Below is a small trained network, with its code and all its weights. Each question gives an input and a target symbol and asks what happens when units are switched off, that is, made to give their printed mean instead of their output.

import numpy as np


def w(rows, s, z=0):
    codes = np.array(rows[::2]) - 128.0
    scale = np.full(codes.shape[1], s)
    scale[-1] = z or s
    return codes * scale


def f(y):
    return y / 2 * (1 + np.tanh(0.7978845608 * (y + 0.044715 * y**3)))


def softmax(a):
    e = np.exp(a - a.max(-1, keepdims=True))
    return e / e.sum(-1, keepdims=True)


def log_softmax(a):
    a = a - a.max(-1, keepdims=True)
    return a - np.log(np.exp(a).sum(-1, keepdims=True))


def net(x, mask):
    ids = ['αβγδεηθλμξπτφψω'.index(c) for c in x.split()]
    T = len(ids)
    res = E[ids] + P[:T]
    u = 0
    for l in range(2):
        q, k, v = (res @ M[l].T for M in (Q, K, V))
        z = softmax(np.where(np.tri(T) > 0, q @ k.T / 2**0.5, -1e9)) @ v
        res = res + np.where(mask[u], z, O[l][:, -1]) @ O[l][:, :-1]
        u += 1
        y = f(res @ A[l][:, :-1].T + A[l][:, -1])
        res = res + np.where(mask[u : u + 4], y, B[l][:, -1]) @ B[l][:, :-1]
        u += 4
    return log_softmax(res[-1] @ U[:, :-1].T + U[:, -1])


Q, K, V, O, A, B = {}, {}, {}, {}, {}, {}
E = w([
[94,152,95,107,122,151,146,108,95,49,207],'α',
[72,103,130,52,140,145,188,172,52,161,144],'β',
[150,135,111,98,176,150,175,179,71,85,168],'γ',
[137,166,104,94,88,36,134,72,2,193,84],'δ',
[138,115,132,162,163,134,186,122,202,49,83],'ε',
[132,179,38,59,155,54,132,113,139,49,185],'η',
[116,123,77,56,112,109,120,109,126,94,100],'θ',
[125,125,103,101,99,187,127,142,141,74,146],'λ',
[129,119,167,211,131,169,129,146,135,86,166],'μ',
[63,107,153,80,163,88,154,113,133,121,109],'ξ',
[132,67,114,99,168,199,144,149,106,168,25],'π',
[145,124,96,121,80,75,128,185,22,198,118],'τ',
[67,83,106,182,118,116,116,223,153,110,134],'φ',
[40,129,162,137,190,157,195,139,95,83,174],'ψ',
[164,132,155,238,108,124,50,113,193,94,219],'ω',
],0.014)
P = w([
[108,45,160,147,70,25,75,109,112,134,113],'0',
[73,232,31,165,128,254,166,68,126,172,121],'1',
[167,189,187,71,140,99,112,231,142,98,140],'2',
[222,115,154,70,112,161,149,109,106,27,144],'3',
[54,172,35,215,161,253,143,82,155,159,134],'4',
[129,182,180,46,154,91,69,184,162,119,145],'5',
[208,84,154,60,97,188,151,128,112,36,130],'6',
],0.0096)
Q[0] = w([
[147,114,137,189,159,152,70,67,180,153,124],'L0H0',
[214,40,141,49,39,163,175,144,101,3,86],'L0H0',
],0.0057)
K[0] = w([
[136,129,172,151,158,147,49,136,109,155,254],'L0H0',
[78,18,189,160,123,44,151,90,62,126,59],'L0H0',
],0.0052)
V[0] = w([
[161,117,120,73,82,146,155,255,78,168,192],'L0H0',
[41,75,112,73,89,31,68,126,129,152,152],'L0H0',
],0.0053)
O[0] = w([
[227,146,235,143,137,175,143,140,117,255,215,249],'L0H0',
[107,92,143,149,81,92,19,107,118,142,134,243],'L0H0',
],0.0085,0.0018)
A[0] = w([
[109,3,206,119,129,113,124,73,86,105,129,254],'L0N0',
[81,60,47,198,118,96,53,213,172,173,173,138],'L0N1',
[86,75,211,205,83,115,90,115,103,194,89,43],'L0N2',
[66,65,68,149,54,73,30,58,189,134,140,151],'L0N3',
],0.0059,0.0019)
B[0] = w([
[207,31,63,58,138,56,39,154,2,79,118,254],'L0N0',
[97,95,128,159,123,98,195,171,87,190,226,177],'L0N1',
[78,70,69,100,175,176,62,230,137,132,96,153],'L0N2',
[92,151,102,195,35,159,129,141,115,96,174,213],'L0N3',
],0.008,0.0028)
Q[1] = w([
[14,252,159,174,169,158,58,168,144,187,59],'L1H0',
[134,49,87,163,107,156,178,92,69,100,89],'L1H0',
],0.0033)
K[1] = w([
[143,174,148,155,178,217,254,70,163,155,100],'L1H0',
[133,140,90,87,94,88,84,114,39,112,123],'L1H0',
],0.0063)
V[1] = w([
[189,73,246,3,203,116,120,94,90,75,73],'L1H0',
[149,188,152,174,81,90,182,50,139,64,167],'L1H0',
],0.0058)
O[1] = w([
[255,116,147,129,142,143,220,223,11,147,80,1],'L1H0',
[168,4,110,57,85,71,161,80,198,45,161,47],'L1H0',
],0.0089,0.0061)
A[1] = w([
[93,131,215,99,103,170,162,149,112,59,229,160],'L1N0',
[21,112,33,251,182,150,119,79,118,176,110,149],'L1N1',
[223,36,138,118,142,88,131,137,121,4,168,253],'L1N2',
[94,130,167,53,37,52,123,68,205,163,207,78],'L1N3',
],0.0041,0.0025)
B[1] = w([
[193,113,187,150,109,17,97,54,86,112,98,194],'L1N0',
[136,167,99,83,124,170,188,100,127,62,128,254],'L1N1',
[181,125,72,74,2,46,192,107,116,200,107,199],'L1N2',
[153,44,115,195,228,146,134,200,118,225,146,249],'L1N3',
],0.008,0.0061)
U = w([
[54,184,60,130,133,216,202,45,150,147,156,206],'α',
[131,100,25,195,250,186,200,109,90,112,133,121],'β',
[207,74,93,152,135,172,239,120,96,157,201,178],'γ',
[134,100,106,121,124,169,78,108,131,108,134,1],'δ',
[96,111,95,100,51,94,181,127,144,95,73,142],'ε',
[130,137,91,95,198,69,129,166,127,85,143,119],'η',
[118,133,100,116,143,139,77,163,137,45,114,3],'θ',
[133,98,139,126,89,124,115,78,122,130,144,110],'λ',
[153,115,145,124,93,160,101,121,154,103,156,167],'μ',
[91,159,132,112,113,113,65,103,117,78,90,30],'ξ',
[125,186,99,132,138,155,73,171,184,161,95,140],'π',
[153,147,123,169,201,136,106,171,150,208,140,86],'τ',
[82,97,173,154,253,119,102,195,204,132,151,107],'φ',
[73,131,182,127,158,72,143,113,101,54,137,150],'ψ',
[158,76,143,153,138,113,119,110,209,230,167,158],'ω',
],0.0051,0.0017)

Each question gives the input, a string of symbols that net reads in full, and the target symbol t.
The units are the heads (2 rows each of Q, K, V and O) and the neurons (one row each of A and B). Each row of codes is followed by its name. A weight is (code - 128) times the scale printed after its matrix; where a second scale follows, it is the last column's (O, A, B and U).
mask holds one flag per unit, layer by layer, with each layer's heads first. A switched-off unit (its flag False) gives its mean, the last column of its rows in O or B, instead of its output. The means were averaged over made-up inputs and are rounded, as every weight is.
A unit's drop is (log p(t) with every unit on - log p(t) with that unit switched off) / (log p(t) with every unit on - log p(t) with every unit switched off).
The circuit of an input: a set's keep is (log p(t) with only the set's units on - log p(t) with every unit switched off) / (log p(t) with every unit on - log p(t) with every unit switched off). Starting from all 10 units, units are removed one at a time, each time the one whose removal leaves the highest keep (on an exact tie, the one counted first), for as long as the keep stays at least 0.8.
circuit, biggest first: the units of the circuit, biggest drop first
unit that matters most: the unit with the biggest drop
top k neurons: the k neurons with the biggest drops, biggest first
k most important neurons of layer l: the k neurons of layer l with the biggest drops, biggest first
input β μ η τ γ π ε, target τ: circuit, biggest first	(L1H0 L0H0 L0N2 L0N0)
input δ μ α γ γ ω α, target ξ: top 3 neurons	(L0N2 L0N3 L0N0)
input ε π α ε φ ε τ, target ε: unit that matters most	L0H0
input ω γ η γ λ β β, target φ: 2 most important neurons of layer 1	(L1N3 L1N2)
input ω φ θ β μ, target α: circuit, biggest first	(L1N1 L0N0 L1N3)
input γ ψ ξ β α λ γ, target γ: circuit, biggest first	(L1H0 L1N2)
input γ β η γ ω π η, target γ: circuit, biggest first	(L1H0 L1N2)
input γ ψ α β, target γ: circuit, biggest first	(L1H0 L0H0)
input η γ γ ψ, target ω: top 3 neurons	(L0N3 L1N3 L1N2)
input η η η θ, target ω: top 3 neurons	(L0N3 L1N3 L1N2)
input ω μ μ η, target φ: 2 most important neurons of layer 1	(L1N3 L1N2)
input ε ε ε, target ε: circuit, biggest first	(L1H0 L1N2 L0H0)
input ξ η ε ε ω, target α: top 2 neurons	(L1N1 L0N3)
input η ω ω, target ω: top 3 neurons	(L1N3 L1N2 L0N2)
input γ γ ψ λ η ε π, target γ: circuit, biggest first	(L1H0 L0N0)
input β τ ε α η τ β, target τ: circuit, biggest first	(L1H0 L0H0 L0N2 L0N0)
input β η ε π, target τ: top 3 neurons	(L0N2 L0N0 L1N1)
input η α β β γ ω β, target ω: unit that matters most	L0H0
input γ γ τ φ, target γ: circuit, biggest first	(L1H0 L0H0)
input ψ η γ φ π, target α: top 4 neurons	(L0N0 L1N3 L1N1 L1N0)
input φ ω β φ, target α: top 2 neurons	(L0N2 L1N1)
input ε φ φ, target φ: 3 most important neurons of layer 0	(L0N0 L0N1 L0N3)
input ε γ φ η η ξ ε, target ε: circuit, biggest first	(L1N2 L0H0 L1H0)
input τ β β, target τ: circuit, biggest first	(L0H0 L1H0)
input ω η δ β δ η φ, target φ: 2 most important neurons of layer 0	(L0N3 L0N2)
input φ γ τ π γ ε ξ, target α: most important neuron of layer 0	(L0N2)
input η β φ γ δ α ξ, target ω: top neuron	(L0N3)
input γ τ φ ε γ γ γ, target γ: top 2 neurons	(L0N0 L1N2)
input ψ φ β θ ω, target α: top 2 neurons	(L1N1 L0N0)
